Below is a small trained network, with its code and all its weights. Each question gives an input and a class and asks what happens when units are switched off, that is, made to give their printed mean instead of their output.

import numpy as np


def w(rows, s, z=0):
    codes = np.array(rows[::2]) - 128.0
    scale = np.full(codes.shape[1], s)
    scale[-1] = z or s
    return codes * scale


def f(y):
    return y / 2 * (1 + np.tanh(0.7978845608 * (y + 0.044715 * y**3)))


def log_softmax(a):
    a = a - a.max(-1, keepdims=True)
    return a - np.log(np.exp(a).sum(-1, keepdims=True))


def net(x, mask):
    res = np.array(x, float).reshape(1, 6) / 4 @ E
    y = f(res @ A[0][:, :-1].T + A[0][:, -1])
    res = res + np.where(mask, y, B[0][:, -1]) @ B[0][:, :-1]
    return log_softmax(res[-1] @ U[:, :-1].T + U[:, -1])


A, B = {}, {}
E = w([
[241,213,77,42],'x0',
[92,138,125,206],'x1',
[115,131,118,177],'x2',
[21,194,2,180],'x3',
[182,53,32,182],'x4',
[184,230,164,130],'x5',
],0.0074)
A[0] = w([
[143,132,24,105,194],'N1',
[60,131,128,180,77],'N2',
[244,152,124,249,255],'N3',
[76,147,70,72,160],'N4',
[109,175,175,169,211],'N5',
[158,60,84,78,108],'N6',
[200,145,46,74,171],'N7',
[160,35,40,170,141],'N8',
[164,162,144,65,83],'N9',
[132,240,74,115,195],'N10',
[198,150,137,94,64],'N11',
[146,32,89,227,154],'N12',
[146,116,113,95,105],'N13',
[172,136,16,50,235],'N14',
[217,110,130,91,100],'N15',
[142,54,131,152,221],'N16',
[237,130,133,81,122],'N17',
[107,103,204,60,222],'N18',
[66,140,171,144,217],'N19',
[166,157,227,146,172],'N20',
[146,86,196,161,226],'N21',
[185,100,136,145,175],'N22',
[77,179,63,101,180],'N23',
[152,30,189,238,162],'N24',
],0.011,0.0052)
B[0] = w([
[99,129,89,119,217],'N1',
[242,100,215,110,171],'N2',
[36,142,73,91,235],'N3',
[169,168,95,103,178],'N4',
[150,155,107,166,184],'N5',
[98,94,188,148,173],'N6',
[68,108,150,97,232],'N7',
[59,48,194,254,229],'N8',
[223,80,170,118,184],'N9',
[138,152,83,101,233],'N10',
[195,83,195,114,179],'N11',
[74,48,119,204,233],'N12',
[118,78,163,111,139],'N13',
[26,174,136,23,254],'N14',
[166,127,210,10,197],'N15',
[83,120,112,181,206],'N16',
[184,177,152,66,229],'N17',
[83,163,130,125,245],'N18',
[175,160,101,167,199],'N19',
[161,194,132,108,220],'N20',
[84,150,76,161,212],'N21',
[117,143,116,87,174],'N22',
[169,165,90,98,202],'N23',
[79,99,87,93,235],'N24',
],0.008,0.0091)
U = w([
[151,136,229,77,147],'0',
[141,121,94,52,118],'1',
[153,11,137,124,86],'2',
[187,81,202,136,3],'3',
[178,159,143,125,178],'4',
[79,112,130,139,187],'5',
],0.012,0.0054)

Each question gives the input, the list of numbers given to net, and the class t.
The units are the neurons (one row each of A and B). Each row of codes is followed by its name. A weight is (code - 128) times the scale printed after its matrix; where a second scale follows, it is the last column's (A, B and U).
mask holds one flag per neuron, in row order. A switched-off neuron (its flag False) gives its mean, the last column of its row in B, instead of its output. The means were averaged over made-up inputs and are rounded, as every weight is.
A unit's drop is (log p(t) with every unit on - log p(t) with that unit switched off) / (log p(t) with every unit on - log p(t) with every unit switched off).
The circuit of an input: a set's keep is (log p(t) with only the set's units on - log p(t) with every unit switched off) / (log p(t) with every unit on - log p(t) with every unit switched off). Starting from the 12 units with the biggest drops (on a tie, the unit counted first), units are removed one at a time, each time the one whose removal leaves the highest keep (on an exact tie, the one counted first), for as long as the keep stays at least 0.8.
circuit, biggest first: the units of the circuit, biggest drop first
unit that matters most: the unit with the biggest drop
top k neurons: the k neurons with the biggest drops, biggest first
drop of u: that unit's drop, to one decimal
input [0,-4,7,7,-1,5], class 1: circuit, biggest first : (N8 N10)
input [3,-7,2,7,5,-5], class 5: circuit, biggest first : (N8)
input [3,6,4,0,-3,4], class 4: top 2 neurons : (N14 N24)
input [-5,-8,2,6,8,-6], class 2: circuit, biggest first : (N2 N12)
input [-3,-1,1,1,0,-4], class 2: circuit, biggest first : (N14 N3)
input [-7,3,-5,6,-1,-5], class 2: circuit, biggest first : (N2 N14)
input [-1,-2,0,7,-2,-1], class 1: circuit, biggest first : (N8 N23)
input [3,-4,-5,-1,8,-6], class 5: circuit, biggest first : (N14 N8)
input [4,-4,4,-7,8,-3], class 0: top 3 neurons : (N15 N17 N14)
input [7,4,0,-4,7,-1], class 0: top 3 neurons : (N15 N17 N8)
input [6,-8,6,7,6,-7], class 5: drop of N8 : 1.0
input [-4,-8,-1,-4,-7,-8], class 5: drop of N21 : 0.2
input [7,-3,-8,-1,4,-1], class 0: drop of N15 : 0.1
input [-1,4,-3,-6,6,1], class 5: unit that matters most : N3
input [3,-8,-4,-1,-4,-7], class 0: drop of N14 : 0.0
